Below is a small trained network, with its code and all its weights. Each question gives an input and a target symbol and asks what happens when units are switched off, that is, made to give their printed mean instead of their output.

import numpy as np


def w(rows, s, z=0):
    codes = np.array(rows[::2]) - 128.0
    scale = np.full(codes.shape[1], s)
    scale[-1] = z or s
    return codes * scale


def f(y):
    return np.maximum(y, 0)


def softmax(a):
    e = np.exp(a - a.max(-1, keepdims=True))
    return e / e.sum(-1, keepdims=True)


def log_softmax(a):
    a = a - a.max(-1, keepdims=True)
    return a - np.log(np.exp(a).sum(-1, keepdims=True))


def net(x, mask):
    ids = ['Γαθμστω'.index(c) for c in x.split()]
    T = len(ids)
    res = E[ids] + P[:T]
    u = 0
    for l in range(3):
        q, k, v = (res @ M[l].T for M in (Q, K, V))
        z = softmax(np.where(np.tri(T) > 0, q @ k.T / 4**0.5, -1e9)) @ v
        res = res + np.where(mask[u], z, O[l][:, -1]) @ O[l][:, :-1]
        u += 1
        y = f(res @ A[l][:, :-1].T + A[l][:, -1])
        res = res + np.where(mask[u : u + 4], y, B[l][:, -1]) @ B[l][:, :-1]
        u += 4
    return log_softmax(res[-1] @ U[:, :-1].T + U[:, -1])


Q, K, V, O, A, B = {}, {}, {}, {}, {}, {}
E = w([
[23,126,218,140,149,72,184,186],'Γ',
[53,106,218,168,156,231,52,77],'α',
[139,162,164,63,60,129,230,70],'θ',
[90,195,38,109,133,104,158,160],'μ',
[154,140,160,73,90,177,240,122],'σ',
[184,151,188,116,135,254,179,119],'τ',
[53,28,137,161,135,71,57,60],'ω',
],0.015)
P = w([
[164,157,141,182,125,51,231,112],'0',
[110,123,64,107,198,104,163,90],'1',
[116,148,93,80,97,146,67,173],'2',
[178,109,246,45,184,119,120,169],'3',
[30,114,26,155,187,159,155,77],'4',
[136,92,154,181,61,169,142,214],'5',
[247,153,50,128,218,42,66,225],'6',
],0.012)
Q[0] = w([
[195,132,197,114,162,138,178,168],'L0H0',
[146,142,54,149,48,2,170,188],'L0H0',
[139,118,222,143,74,181,125,101],'L0H0',
[120,64,161,168,196,12,50,143],'L0H0',
],0.008)
K[0] = w([
[108,81,186,108,114,152,174,174],'L0H0',
[118,130,67,55,135,77,180,140],'L0H0',
[42,119,144,117,110,207,177,62],'L0H0',
[115,72,168,152,254,22,105,118],'L0H0',
],0.0076)
V[0] = w([
[170,207,143,42,96,145,84,135],'L0H0',
[131,51,197,114,102,97,109,254],'L0H0',
[180,110,94,174,125,60,121,99],'L0H0',
[107,109,78,67,224,169,80,150],'L0H0',
],0.0065)
O[0] = w([
[184,189,156,180,118,153,91,143,56],'L0H0',
[220,235,82,173,100,158,115,172,100],'L0H0',
[91,171,178,180,134,255,34,135,3],'L0H0',
[80,131,217,79,98,242,205,217,190],'L0H0',
],0.0059,0.0036)
A[0] = w([
[130,135,111,149,82,108,218,244,94],'L0N0',
[170,131,160,168,146,111,80,253,231],'L0N1',
[42,160,102,185,2,238,65,138,5],'L0N2',
[53,55,136,77,125,78,63,105,223],'L0N3',
],0.0052,0.0013)
B[0] = w([
[120,115,66,107,125,210,13,83,208],'L0N0',
[129,148,162,48,196,162,75,162,219],'L0N1',
[168,157,107,210,135,165,85,39,189],'L0N2',
[168,132,58,89,147,189,207,139,254],'L0N3',
],0.011,0.0044)
Q[1] = w([
[119,179,75,160,73,145,123,230],'L1H0',
[212,126,181,47,218,181,135,193],'L1H0',
[59,127,166,198,23,2,158,152],'L1H0',
[198,145,52,82,242,115,60,182],'L1H0',
],0.0077)
K[1] = w([
[139,131,210,246,148,30,147,177],'L1H0',
[159,148,110,194,20,158,42,160],'L1H0',
[153,237,158,67,183,55,203,104],'L1H0',
[171,41,139,139,2,104,156,226],'L1H0',
],0.0062)
V[1] = w([
[210,154,69,132,61,155,172,126],'L1H0',
[134,135,2,67,90,91,88,104],'L1H0',
[147,182,134,104,164,173,115,147],'L1H0',
[123,169,92,130,189,171,132,142],'L1H0',
],0.009)
O[1] = w([
[144,85,102,211,116,212,135,226,89],'L1H0',
[161,152,238,170,128,198,92,114,109],'L1H0',
[116,157,153,217,84,62,176,142,183],'L1H0',
[43,254,235,196,164,96,174,141,253],'L1H0',
],0.0093,0.0057)
A[1] = w([
[255,102,215,78,74,173,95,201,193],'L1N0',
[128,114,177,114,110,115,127,140,58],'L1N1',
[146,71,121,148,70,48,200,108,253],'L1N2',
[109,89,188,102,106,99,169,241,155],'L1N3',
],0.0087,0.0019)
B[1] = w([
[41,134,75,135,32,75,142,88,255],'L1N0',
[184,226,49,108,205,130,90,107,161],'L1N1',
[151,2,204,186,203,73,172,229,178],'L1N2',
[217,78,29,130,118,165,215,156,225],'L1N3',
],0.0087,0.0052)
Q[2] = w([
[162,130,174,106,124,189,33,120],'L2H0',
[181,150,161,152,127,136,66,31],'L2H0',
[155,181,88,145,182,107,57,102],'L2H0',
[139,1,117,188,171,150,94,113],'L2H0',
],0.0085)
K[2] = w([
[98,176,72,152,209,131,151,90],'L2H0',
[147,95,54,71,155,85,208,170],'L2H0',
[115,146,50,112,119,68,113,108],'L2H0',
[67,1,113,43,147,25,190,165],'L2H0',
],0.0073)
V[2] = w([
[108,112,255,86,96,54,167,173],'L2H0',
[244,134,247,117,69,142,103,119],'L2H0',
[120,172,235,219,141,137,93,124],'L2H0',
[172,135,189,71,113,68,175,102],'L2H0',
],0.0054)
O[2] = w([
[200,104,236,232,119,138,191,242,118],'L2H0',
[2,151,208,86,67,139,158,163,2],'L2H0',
[61,176,165,97,138,144,160,70,182],'L2H0',
[47,137,219,76,156,36,16,213,109],'L2H0',
],0.006,0.0052)
A[2] = w([
[78,89,149,1,88,241,226,123,103],'L2N0',
[145,181,140,202,100,129,119,99,4],'L2N1',
[149,120,74,142,160,73,14,80,90],'L2N2',
[93,161,128,90,179,96,70,43,94],'L2N3',
],0.0071,0.003)
B[2] = w([
[212,140,77,23,124,57,67,183,253],'L2N0',
[91,43,2,88,234,80,141,54,173],'L2N1',
[230,164,139,107,121,120,128,55,178],'L2N2',
[136,146,205,210,53,129,200,126,226],'L2N3',
],0.0082,0.0077)
U = w([
[117,95,96,176,67,143,155,132,82],'Γ',
[159,134,119,109,91,124,68,32,11],'α',
[172,208,212,197,45,42,104,143,156],'θ',
[184,137,153,195,127,195,161,193,112],'μ',
[137,111,89,48,254,81,113,139,128],'σ',
[88,69,118,135,46,78,55,112,253],'τ',
[38,160,146,168,128,176,218,66,160],'ω',
],0.0062,0.0021)

Each question gives the input, a string of symbols that net reads in full, and the target symbol t.
The units are the heads (4 rows each of Q, K, V and O) and the neurons (one row each of A and B). Each row of codes is followed by its name. A weight is (code - 128) times the scale printed after its matrix; where a second scale follows, it is the last column's (O, A, B and U).
mask holds one flag per unit, layer by layer, with each layer's heads first. A switched-off unit (its flag False) gives its mean, the last column of its rows in O or B, instead of its output. The means were averaged over made-up inputs and are rounded, as every weight is.
A unit's drop is (log p(t) with every unit on - log p(t) with that unit switched off) / (log p(t) with every unit on - log p(t) with every unit switched off).
The circuit of an input: a set's keep is (log p(t) with only the set's units on - log p(t) with every unit switched off) / (log p(t) with every unit on - log p(t) with every unit switched off). Starting from the 12 units with the biggest drops (on a tie, the unit counted first), units are removed one at a time, each time the one whose removal leaves the highest keep (on an exact tie, the one counted first), for as long as the keep stays at least 0.8.
units of the circuit, in order: the units of the circuit, biggest drop first
unit that matters most: the unit with the biggest drop
k most important neurons: the k neurons with the biggest drops, biggest first
k most important neurons of layer l: the k neurons of layer l with the biggest drops, biggest first
input μ μ μ ω, target ω: 2 most important neurons	L1N0, L1N1
input μ α Γ θ, target θ: 2 most important neurons of layer 1	L1N0, L1N1
input α α α α μ Γ Γ, target θ: unit that matters most	L0N0
input Γ α α α θ, target σ: 3 most important neurons	L2N0, L1N2, L0N2
input Γ θ τ σ α, target σ: units of the circuit, in order	L2N0, L0H0
input α τ μ τ, target ω: units of the circuit, in order	L1N0, L1H0, L2N1
input α α θ α, target τ: 3 most important neurons	L1N0, L0N1, L0N3
input θ α α, target ω: units of the circuit, in order	L1H0, L2N0
input Γ α ω θ, target α: 2 most important neurons	L1N0, L0N3
input α α Γ θ μ μ σ, target ω: 4 most important neurons	L1N0, L0N0, L2N0, L2N1
input μ α σ α α μ ω, target ω: 4 most important neurons	L1N0, L0N0, L2N0, L0N1
input α ω α θ ω τ Γ, target μ: 2 most important neurons	L1N3, L0N0
input μ τ σ Γ, target Γ: units of the circuit, in order	L1N0, L1H0, L1N3, L0N1
input τ σ θ σ α, target σ: units of the circuit, in order	L0H0, L2N0
input α α μ α σ, target σ: most important neuron	L2N0
input α α Γ σ, target θ: units of the circuit, in order	L0N0, L1H0, L2H0
input α α τ, target Γ: 2 most important neurons	L1N0, L1N3
input α μ ω, target μ: units of the circuit, in order	L0N3, L1H0
input τ μ μ θ, target ω: units of the circuit, in order	L1H0, L2N1, L1N0
input μ θ α μ α α, target ω: units of the circuit, in order	L0N2, L1H0, L2N0
input θ α μ σ, target ω: units of the circuit, in order	L1H0, L1N0, L2N1
input μ μ τ μ θ Γ μ, target θ: most important neuron	L2N3
input Γ Γ α α ω τ, target Γ: 2 most important neurons	L1N0, L0N0
input α α σ α τ τ μ, target μ: units of the circuit, in order	L0H0, L1H0
input α α μ, target α: 4 most important neurons	L0N0, L2N2, L0N1, L0N2
input θ ω θ α, target τ: 2 most important neurons	L1N0, L0N1
input α θ σ σ, target Γ: units of the circuit, in order	L1N0, L1H0, L1N3
input ω μ α μ τ, target σ: units of the circuit, in order	L2N0
input ω Γ ω τ, target α: 4 most important neurons	L1N0, L2N0, L0N3, L0N2
